Where the symbols take the elements:
j742 ko j168
j742 pu j435
j742 ro j982
j742 vu j995
j742 da j934
j742 bu j656
j208 ko j822
j208 pu j546
j208 ro j250
j208 vu j746
j208 da j450
j208 bu j946
j54 ko j461
j54 pu j266
j54 ro j639
j54 vu j557
j54 da j781
j54 bu j593
j554 ko j208
j554 pu j746
j554 ro j404
j554 vu j220
j554 da j977
j554 bu j453
j750 ko j305
j750 pu j720
j750 ro j903
j750 vu j276
j750 da j842
j750 bu j791
j349 ko j418
j349 pu j639
j349 ro j465
j349 vu j795
j349 da j36
j349 bu j79
j682 ko j934
j682 pu j800
j682 ro j134
j682 vu j298
j682 da j982
j682 bu j995
j686 ko j791
j686 pu j860
j686 ro j712
j686 vu j820
j686 da j276
j686 bu j139
j639 ko j96
j639 pu j36
j639 ro j557
j639 vu j71
j639 da j593
j639 bu j349
j134 ko j656
j134 pu j505
j134 ro j298
j134 vu j351
j134 da j995
j134 bu j41
j351 ko j505
j351 pu j499
j351 ro j750
j351 vu j903
j351 da j2
j351 bu j842
j71 ko j36
j71 pu j231
j71 ro j853
j71 vu j168
j71 da j465
j71 bu j795
j96 ko j404
j96 pu j973
j96 ro j266
j96 vu j36
j96 da j294
j96 bu j418
j762 ko j674
j762 pu j656
j762 ro j682
j762 vu j134
j762 da j742
j762 bu j982
j546 ko j947
j546 pu j450
j546 ro j518
j546 vu j977
j546 da j223
j546 bu j208
j853 ko j79
j853 pu j918
j853 ro j168
j853 vu j319
j853 da j795
j853 bu j416
j291 ko j686
j291 pu j820
j291 ro j998
j291 vu j594
j291 da j395
j291 bu j230
j800 ko j198
j800 pu j982
j800 ro j505
j800 vu j305
j800 da j762
j800 bu j682
j780 ko j2
j780 pu j791
j780 ro j72
j780 vu j686
j780 da j750
j780 bu j903
j319 ko j918
j319 pu j674
j319 ro j435
j319 vu j762
j319 da j900
j319 bu j198
j215 ko j357
j215 pu j998
j215 ro j851
j215 vu j951
j215 da j246
j215 bu j408
j842 ko j134
j842 pu j351
j842 ro j791
j842 vu j828
j842 da j499
j842 bu j720
j860 ko j750
j860 pu j276
j860 ro j754
j860 vu j395
j860 da j72
j860 bu j686
j198 ko j853
j198 pu j319
j198 ro j742
j198 vu j982
j198 da j674
j198 bu j934
j2 ko j682
j2 pu j298
j2 ro j842
j2 vu j791
j2 da j305
j2 bu j499
j820 ko j860
j820 pu j395
j820 ro j246
j820 vu j408
j820 da j357
j820 bu j291
j946 ko j784
j946 pu j208
j946 ro j776
j946 vu j554
j946 da j546
j946 bu j518
j594 ko j820
j594 pu j408
j594 ro j373
j594 vu j822
j594 da j215
j594 bu j851
j977 ko j450
j977 pu j776
j977 ro j453
j977 vu j367
j977 da j250
j977 bu j746
j973 ko j148
j973 pu j294
j973 ro j781
j973 vu j593
j973 da j461
j973 bu j96
j127 ko j851
j127 pu j784
j127 ro j450
j127 vu j946
j127 da j822
j127 bu j498
j951 ko j998
j951 pu j373
j951 ro j784
j951 vu j223
j951 da j689
j951 bu j947
j654 ko j977
j654 pu j367
j654 ro j294
j654 vu j418
j654 da j404
j654 bu j220
j168 ko j231
j168 pu j370
j168 ro j319
j168 vu j435
j168 da j416
j168 bu j900
j822 ko j408
j822 pu j947
j822 ro j498
j822 vu j546
j822 da j951
j822 bu j784
j357 ko j72
j357 pu j712
j357 ro j291
j357 vu j998
j357 da j754
j357 bu j395
j461 ko j554
j461 pu j220
j461 ro j96
j461 vu j266
j461 da j654
j461 bu j294
j404 ko j250
j404 pu j148
j404 ro j220
j404 vu j973
j404 da j453
j404 bu j367
j791 ko j298
j791 pu j750
j791 ro j828
j791 vu j860
j791 da j720
j791 bu j780
j746 ko j546
j746 pu j977
j746 ro j148
j746 vu j654
j746 da j776
j746 bu j554
j367 ko j776
j367 pu j404
j367 ro j461
j367 vu j96
j367 da j148
j367 bu j654
j784 ko j594
j784 pu j822
j784 ro j223
j784 vu j208
j784 da j947
j784 bu j127
j79 ko j781
j79 pu j349
j79 ro j231
j79 vu j918
j79 da j639
j79 bu j557
j294 ko j453
j294 pu j461
j294 ro j418
j294 vu j54
j294 da j220
j294 bu j973
j450 ko j951
j450 pu j223
j450 ro j946
j450 vu j776
j450 da j498
j450 bu j546
j370 ko j465
j370 pu j416
j370 ro j674
j370 vu j934
j370 da j853
j370 bu j168
j593 ko j294
j593 pu j54
j593 ro j349
j593 vu j465
j593 da j266
j593 bu j36
j465 ko j54
j465 pu j557
j465 ro j795
j465 vu j416
j465 da j79
j465 bu j231
j231 ko j593
j231 pu j465
j231 ro j918
j231 vu j370
j231 da j557
j231 bu j71
j712 ko j828
j712 pu j754
j712 ro j820
j712 vu j246
j712 da j139
j712 bu j357
j230 ko j139
j230 pu j291
j230 ro j215
j230 vu j851
j230 da j820
j230 bu j246
j266 ko j220
j266 pu j781
j266 ro j36
j266 vu j79
j266 da j418
j266 bu j54
j795 ko j639
j795 pu j71
j795 ro j416
j795 vu j900
j795 da j231
j795 bu j918
j305 ko j982
j305 pu j41
j305 ro j499
j305 vu j720
j305 da j134
j305 bu j298
j435 ko j370
j435 pu j934
j435 ro j762
j435 vu j682
j435 da j198
j435 bu j742
j298 ko j800
j298 pu j305
j298 ro j351
j298 vu j750
j298 da j41
j298 bu j2
j453 ko j946
j453 pu j554
j453 ro j367
j453 vu j461
j453 da j746
j453 bu j148
j416 ko j557
j416 pu j853
j416 ro j900
j416 vu j198
j416 da j918
j416 bu j370
j250 ko j498
j250 pu j518
j250 ro j746
j250 vu j148
j250 da j946
j250 bu j776
j498 ko j689
j498 pu j127
j498 ro j546
j498 vu j518
j498 da j784
j498 bu j223
j674 ko j795
j674 pu j900
j674 ro j934
j674 vu j656
j674 da j168
j674 bu j319
j139 ko j780
j139 pu j686
j139 ro j357
j139 vu j291
j139 da j860
j139 bu j754
j656 ko j900
j656 pu j742
j656 ro j800
j656 vu j505
j656 da j435
j656 bu j762
j781 ko j654
j781 pu j418
j781 ro j593
j781 vu j349
j781 da j96
j781 bu j266
j223 ko j373
j223 pu j498
j223 ro j208
j223 vu j250
j223 da j127
j223 bu j450
j689 ko j230
j689 pu j851
j689 ro j947
j689 vu j127
j689 da j594
j689 bu j373
j900 ko j71
j900 pu j168
j900 ro j198
j900 vu j742
j900 da j370
j900 bu j674
j903 ko j499
j903 pu j780
j903 ro j276
j903 vu j139
j903 da j791
j903 bu j828
j828 ko j351
j828 pu j903
j828 ro j860
j828 vu j754
j828 da j780
j828 bu j72
j720 ko j41
j720 pu j842
j720 ro j780
j720 vu j72
j720 da j351
j720 bu j750
j518 ko j127
j518 pu j946
j518 ro j977
j518 vu j453
j518 da j208
j518 bu j250
j373 ko j246
j373 pu j689
j373 ro j822
j373 vu j498
j373 da j851
j373 bu j951
j36 ko j973
j36 pu j593
j36 ro j79
j36 vu j231
j36 da j54
j36 bu j639
j934 ko j416
j934 pu j198
j934 ro j656
j934 vu j800
j934 da j319
j934 bu j435
j148 ko j518
j148 pu j453
j148 ro j654
j148 vu j294
j148 da j554
j148 bu j404
j72 ko j842
j72 pu j828
j72 ro j686
j72 vu j712
j72 da j903
j72 bu j276
j776 ko j223
j776 pu j250
j776 ro j554
j776 vu j404
j776 da j518
j776 bu j977
j851 ko j291
j851 pu j594
j851 ro j951
j851 vu j784
j851 da j408
j851 bu j689
j418 ko j367
j418 pu j96
j418 ro j54
j418 vu j639
j418 da j973
j418 bu j781
j276 ko j720
j276 pu j72
j276 ro j139
j276 vu j357
j276 da j828
j276 bu j860
j754 ko j903
j754 pu j139
j754 ro j395
j754 vu j230
j754 da j686
j754 bu j712
j395 ko j276
j395 pu j357
j395 ro j230
j395 vu j215
j395 da j712
j395 bu j820
j557 ko j266
j557 pu j79
j557 ro j71
j557 vu j853
j557 da j349
j557 bu j465
j918 ko j349
j918 pu j795
j918 ro j370
j918 vu j674
j918 da j71
j918 bu j853
j995 ko j435
j995 pu j682
j995 ro j41
j995 vu j2
j995 da j800
j995 bu j505
j982 ko j319
j982 pu j762
j982 ro j995
j982 vu j41
j982 da j656
j982 bu j800
j947 ko j215
j947 pu j951
j947 ro j127
j947 vu j450
j947 da j373
j947 bu j822
j998 ko j712
j998 pu j246
j998 ro j594
j998 vu j373
j998 da j230
j998 bu j215
j499 ko j995
j499 pu j2
j499 ro j720
j499 vu j780
j499 da j298
j499 bu j351
j246 ko j754
j246 pu j230
j246 ro j408
j246 vu j689
j246 da j291
j246 bu j998
j41 ko j762
j41 pu j134
j41 ro j2
j41 vu j842
j41 da j505
j41 bu j305
j505 ko j742
j505 pu j995
j505 ro j305
j505 vu j499
j505 da j682
j505 bu j134
j408 ko j395
j408 pu j215
j408 ro j689
j408 vu j947
j408 da j998
j408 bu j594
j220 ko j746
j220 pu j654
j220 ro j973
j220 vu j781
j220 da j367
j220 bu j461

In the rows, 514 means zero.

The rows follow the links: the fewer symbols apart two elements are, the more alike their rows tend to be.

Here are some elements, each with a row of numbers. One shown again gets a slightly different row.
j148: [598,571,463,588,435,343,224,732,752,398,560,691,309,536,505,236,471,521,669,710,331,579,540,429,467,588,520,270,308,628,416,515,466,464,151,548,454,818,634,505,496,808,563,419,526,728,544,255,479,353,639,381,426,356,421,630,265,680,467,344,704,194,521,515,244]
j139: [647,342,530,525,543,622,633,587,693,496,679,401,447,254,494,789,482,773,394,498,540,466,456,615,547,485,716,564,562,356,454,684,463,398,583,499,619,381,385,724,687,575,447,515,188,699,756,806,566,931,373,622,552,530,528,567,879,479,657,707,229,766,605,672,314]
j499: [214,493,613,430,631,892,770,436,194,748,394,425,609,368,578,647,585,467,384,375,639,504,510,561,563,523,437,718,745,319,721,485,577,561,850,466,560,219,330,488,570,273,421,507,430,213,516,670,614,593,379,607,614,699,538,319,747,384,535,653,344,712,527,481,654]
j408: [512,282,641,271,601,719,708,880,510,527,491,411,451,248,634,665,482,354,662,730,381,479,417,452,548,351,639,488,588,475,825,466,369,351,426,543,581,773,259,581,559,778,392,520,323,748,575,568,425,765,544,681,589,262,450,606,664,479,250,646,422,465,879,522,419]
j231: [372,723,427,693,451,421,364,311,336,567,399,614,558,761,477,202,592,477,442,352,608,575,668,490,481,680,281,460,419,599,398,562,716,661,637,546,434,306,749,334,464,389,672,457,776,250,372,409,612,95,583,351,522,662,515,375,282,472,620,221,577,389,244,334,621]
j742: [531,712,487,491,445,382,422,253,522,582,578,624,633,617,459,579,517,671,407,482,556,609,272,589,444,497,468,836,627,212,238,370,445,667,497,340,599,225,618,487,537,175,441,598,593,189,659,554,489,518,340,507,390,982,488,561,540,597,647,711,792,616,265,659,689]
j505: [417,546,592,326,522,588,656,408,233,706,433,458,704,509,561,599,581,441,443,498,599,561,284,549,486,418,390,854,736,173,526,458,500,637,714,413,697,105,512,384,593,236,415,570,596,172,637,700,488,571,393,632,594,894,437,529,706,387,472,678,588,607,470,446,809]
j276: [519,390,512,579,579,700,670,442,628,510,654,407,468,288,492,815,483,769,340,385,614,434,554,639,578,538,695,573,595,419,474,648,519,439,697,488,542,384,336,753,636,446,464,532,191,613,647,757,605,890,347,586,526,538,603,449,859,493,719,713,170,842,552,716,362]
j900: [342,807,409,681,458,487,281,236,555,590,532,740,493,626,460,387,502,733,385,398,569,596,498,566,459,703,426,663,515,346,227,402,556,677,497,384,452,321,647,508,537,210,499,489,562,185,547,391,603,337,394,340,334,883,545,387,402,681,759,546,737,539,162,665,488]
j266: [636,627,462,489,437,187,386,362,469,415,421,548,658,868,476,371,517,292,658,562,490,537,495,443,438,420,393,483,464,725,479,362,493,615,364,535,461,669,696,336,275,468,613,602,889,455,304,305,372,202,679,461,467,464,526,605,156,532,357,366,836,335,445,388,827]
j435: [494,734,467,529,457,400,391,226,558,583,574,650,606,628,461,544,494,681,401,479,556,617,289,594,460,520,467,798,627,227,218,359,450,675,493,351,575,249,623,508,539,157,446,582,579,200,639,519,500,506,347,477,366,983,499,540,512,609,675,684,795,627,244,680,650]
j36: [591,626,454,528,427,218,410,316,366,454,399,526,675,882,461,326,565,326,589,474,557,534,571,457,477,492,332,462,445,725,481,459,591,631,501,565,454,506,751,292,319,442,669,569,916,380,295,372,440,147,670,447,525,517,531,548,193,446,422,292,724,362,386,299,834]
j298: [261,501,625,369,602,809,749,457,169,751,390,430,647,409,572,611,596,433,397,428,621,510,439,544,535,479,402,776,753,269,686,461,562,585,834,466,623,177,397,423,593,261,402,503,506,178,549,688,566,569,384,612,614,774,491,387,745,358,494,635,410,657,515,456,726]
j2: [239,482,623,403,611,856,763,463,167,755,381,412,622,382,602,629,591,452,385,394,646,496,477,547,557,504,434,746,754,279,705,479,569,574,842,478,584,202,364,451,589,257,398,500,454,208,507,670,605,580,385,613,622,736,511,344,745,372,515,641,366,679,533,466,689]
j903: [370,437,524,586,628,821,724,400,504,573,554,403,493,306,524,817,509,725,328,298,668,426,598,635,591,585,643,589,634,450,581,590,557,467,808,475,487,359,301,700,598,342,463,521,232,476,566,720,646,806,342,559,535,536,640,308,814,470,717,717,192,876,514,698,429]
j546: [705,331,445,632,506,379,536,626,678,304,559,389,446,538,459,514,498,501,577,489,519,411,764,481,566,536,604,164,300,890,575,739,595,370,478,690,424,761,529,578,452,830,689,494,496,913,392,510,517,523,670,482,584,72,580,560,450,434,491,303,259,476,656,415,367]
j998: [573,279,641,282,569,690,682,908,532,532,547,411,433,206,620,649,493,407,638,755,373,506,386,477,538,361,646,518,597,387,748,511,377,338,415,525,631,677,305,585,624,764,369,495,294,752,674,620,449,814,504,678,600,336,388,654,754,474,318,679,413,468,854,536,375]
j639: [560,633,460,564,440,258,410,330,333,469,385,518,678,882,458,301,565,330,563,441,574,525,577,447,458,524,308,456,423,712,473,497,610,648,549,573,474,459,755,280,336,434,673,541,913,357,304,390,482,128,663,427,543,537,512,505,207,437,446,251,692,367,373,273,810]

Each walk starts at a row. The symbols on each line, taken left to right, move it on to the next element.
Answer with the element's row; about right is enough.
start [671,314,543,456,526,594,617,667,675,506,689,400,428,229,521,755,475,704,441,585,499,497,402,594,540,453,706,554,554,317,462,678,432,389,520,509,648,410,384,706,721,645,435,514,205,733,776,785,535,942,392,631,571,523,475,630,885,477,598,683,261,680,656,647,302]
ko pu da bu bu ro pu ko
[213,479,603,478,647,907,761,431,281,718,421,416,568,347,586,688,559,528,352,322,673,458,576,581,578,564,502,664,727,373,708,514,601,545,873,480,520,286,299,543,586,280,427,488,367,273,488,657,639,639,373,583,582,639,583,264,756,409,593,675,279,766,510,533,578]
ro bu ro ro bu da
[557,375,517,556,582,659,665,489,657,500,669,393,466,278,486,825,484,793,364,412,599,437,511,622,570,520,705,558,588,393,452,667,491,412,647,494,565,376,354,749,660,476,455,518,189,640,678,784,593,920,345,602,533,533,583,476,871,476,695,712,193,830,563,702,342]
start [712,375,436,661,482,348,444,654,707,303,575,441,390,541,462,415,506,538,578,507,476,441,745,467,544,573,589,144,273,842,488,752,611,394,416,672,447,733,601,571,500,860,682,439,492,922,447,500,533,488,679,453,579,116,543,577,433,475,522,256,280,393,612,413,290]
ko ko ro pu vu vu vu
[624,530,446,619,414,360,259,754,749,383,587,658,307,517,500,231,485,538,637,666,352,567,597,438,492,599,540,242,258,653,409,617,521,432,204,591,458,775,652,508,549,864,587,407,506,788,565,336,514,374,649,376,465,302,436,610,327,627,501,292,589,225,518,492,186]
ro ko vu bu bu ko pu ro vu
[584,629,469,524,430,298,243,649,708,406,532,713,393,615,499,267,452,447,692,713,326,595,482,419,453,527,502,388,367,637,441,362,398,516,131,502,444,883,606,472,423,710,522,487,625,649,488,210,410,317,635,406,374,390,433,630,189,717,400,417,841,207,513,536,385]
start [620,291,608,318,540,625,641,870,597,528,611,418,430,199,586,668,499,544,570,713,401,500,349,513,538,393,670,547,588,321,600,620,389,356,430,518,683,502,363,630,691,743,379,494,244,754,781,711,472,887,453,671,604,451,389,691,834,475,417,673,358,526,781,559,319]
ro ro pu ro pu vu vu
[718,339,448,668,496,370,484,634,681,318,574,418,405,528,470,458,495,517,580,475,490,419,753,485,551,552,589,153,284,879,531,761,599,387,456,676,426,746,573,580,464,857,688,470,484,929,418,515,521,516,673,469,588,88,565,556,439,461,504,271,266,441,644,418,326]
bu ro bu bu da vu ko
[697,415,446,672,460,346,370,705,729,342,601,516,350,522,471,336,489,553,572,563,432,487,710,471,527,599,574,151,244,777,437,752,591,391,365,649,440,719,639,558,536,885,657,412,479,889,500,462,541,453,667,416,553,181,505,593,403,527,539,221,357,330,569,423,220]
start [703,396,429,668,458,343,402,674,709,317,589,472,370,543,457,382,498,545,578,548,470,459,734,470,532,578,579,135,256,821,466,748,597,393,381,656,451,708,625,558,511,878,673,443,486,891,468,480,529,472,674,431,575,144,513,583,420,494,534,244,310,354,590,427,249]
vu ro da bu pu da bu
[616,565,440,601,425,349,231,754,741,399,570,669,305,524,503,222,474,541,647,694,342,567,572,434,462,599,534,262,285,640,398,558,489,446,181,573,440,810,644,513,530,840,583,411,508,762,550,287,489,365,667,379,451,334,426,624,299,662,485,323,636,198,523,509,208]
da bu ko ko pu ro ro da ko
[523,280,619,334,612,712,734,798,496,462,464,373,483,328,612,690,470,302,671,657,416,439,525,448,577,368,646,407,565,641,891,452,397,349,472,586,486,874,237,587,445,753,434,535,374,789,434,498,422,704,599,662,582,133,521,550,569,475,260,619,400,498,875,504,485]
start [577,288,551,471,606,590,708,662,543,366,483,342,509,452,555,685,479,338,645,534,480,389,676,469,581,409,650,296,485,850,825,521,486,367,511,641,433,905,313,597,380,743,555,566,439,835,310,485,452,639,650,600,578,24,618,516,493,450,332,514,306,549,819,470,505]
pu bu vu vu ro da
[649,501,437,640,425,347,272,757,744,371,581,619,310,514,485,255,494,552,633,646,374,538,632,444,497,612,534,208,256,688,398,656,547,420,235,609,453,752,669,527,561,870,608,391,501,812,562,370,526,394,653,378,509,274,446,625,336,614,509,264,519,230,540,467,179]
bu vu bu da da bu
[596,606,448,539,432,333,224,690,723,412,540,704,358,580,505,243,450,481,695,711,331,591,498,408,443,546,515,348,344,618,435,409,430,497,129,512,438,856,623,488,444,749,529,466,576,670,511,216,440,307,643,392,378,382,433,636,210,715,423,395,799,192,505,542,319]
start [677,305,584,410,523,583,618,724,665,499,673,411,432,212,531,727,491,674,472,627,462,503,377,567,535,420,707,551,546,306,487,667,433,364,486,508,663,434,397,687,721,678,419,496,200,744,800,783,517,936,395,654,576,507,455,661,884,474,541,688,285,638,688,627,297]
bu ko vu vu da ko pu bu bu
[644,323,532,489,549,600,623,624,679,470,694,400,443,236,500,765,489,738,414,541,519,474,426,588,555,474,719,559,545,340,436,690,444,386,558,500,638,386,399,724,708,609,450,521,195,705,777,778,543,943,381,633,562,536,493,599,900,485,626,686,250,731,622,665,312]
vu vu vu vu pu pu da
[665,299,493,561,562,466,653,608,615,329,524,326,496,526,495,620,492,406,613,481,509,384,740,503,589,449,641,209,395,916,714,637,542,375,528,676,402,853,419,599,382,773,642,547,478,900,316,523,480,579,669,547,585,18,627,516,458,434,408,389,255,545,744,438,465]
start [516,300,640,280,608,717,708,854,491,517,482,401,458,254,639,666,485,325,675,719,387,465,469,451,571,350,647,458,597,524,851,458,377,343,436,572,547,809,251,567,510,766,394,515,328,759,538,530,420,743,558,667,583,220,483,589,641,474,260,652,418,458,873,517,435]
ko ro ko bu ro
[654,285,592,353,536,612,626,807,613,511,636,414,421,193,566,691,498,597,538,698,420,503,353,528,535,398,682,555,566,311,564,634,396,371,443,518,681,492,376,646,720,727,396,487,225,748,800,740,492,897,431,671,588,468,418,677,860,473,461,669,344,569,741,585,318]
vu bu pu bu pu bu bu ro bu
[558,276,565,435,607,628,730,686,522,404,470,350,504,425,563,687,482,323,654,553,474,385,641,477,580,389,645,324,515,814,868,504,462,359,507,625,426,919,275,586,380,735,518,557,433,828,324,487,433,650,627,607,572,43,609,507,502,454,316,542,329,549,821,486,506]
start [328,443,546,582,633,856,737,395,479,620,535,412,498,315,527,799,522,668,332,299,658,417,602,629,603,586,622,601,660,443,603,578,573,490,820,493,476,371,282,689,598,336,460,507,248,432,514,685,650,767,350,567,531,567,645,289,795,477,701,700,193,848,519,674,458]
ko ko ko pu bu bu pu
[467,752,464,569,451,420,363,234,579,587,561,673,575,600,453,515,487,723,390,456,570,604,319,578,447,573,470,781,596,250,220,360,467,683,477,355,546,268,620,520,528,171,441,568,569,197,623,483,521,466,359,449,369,977,509,501,492,648,705,672,787,624,225,695,615]
vu ro ro ro bu ro
[256,468,574,535,661,912,764,393,356,651,479,417,521,314,533,736,545,595,337,292,670,437,605,601,599,565,562,641,697,407,666,532,580,512,866,478,493,331,272,613,584,298,429,494,302,331,484,664,647,698,365,570,565,592,625,258,783,434,635,698,221,814,529,622,522]
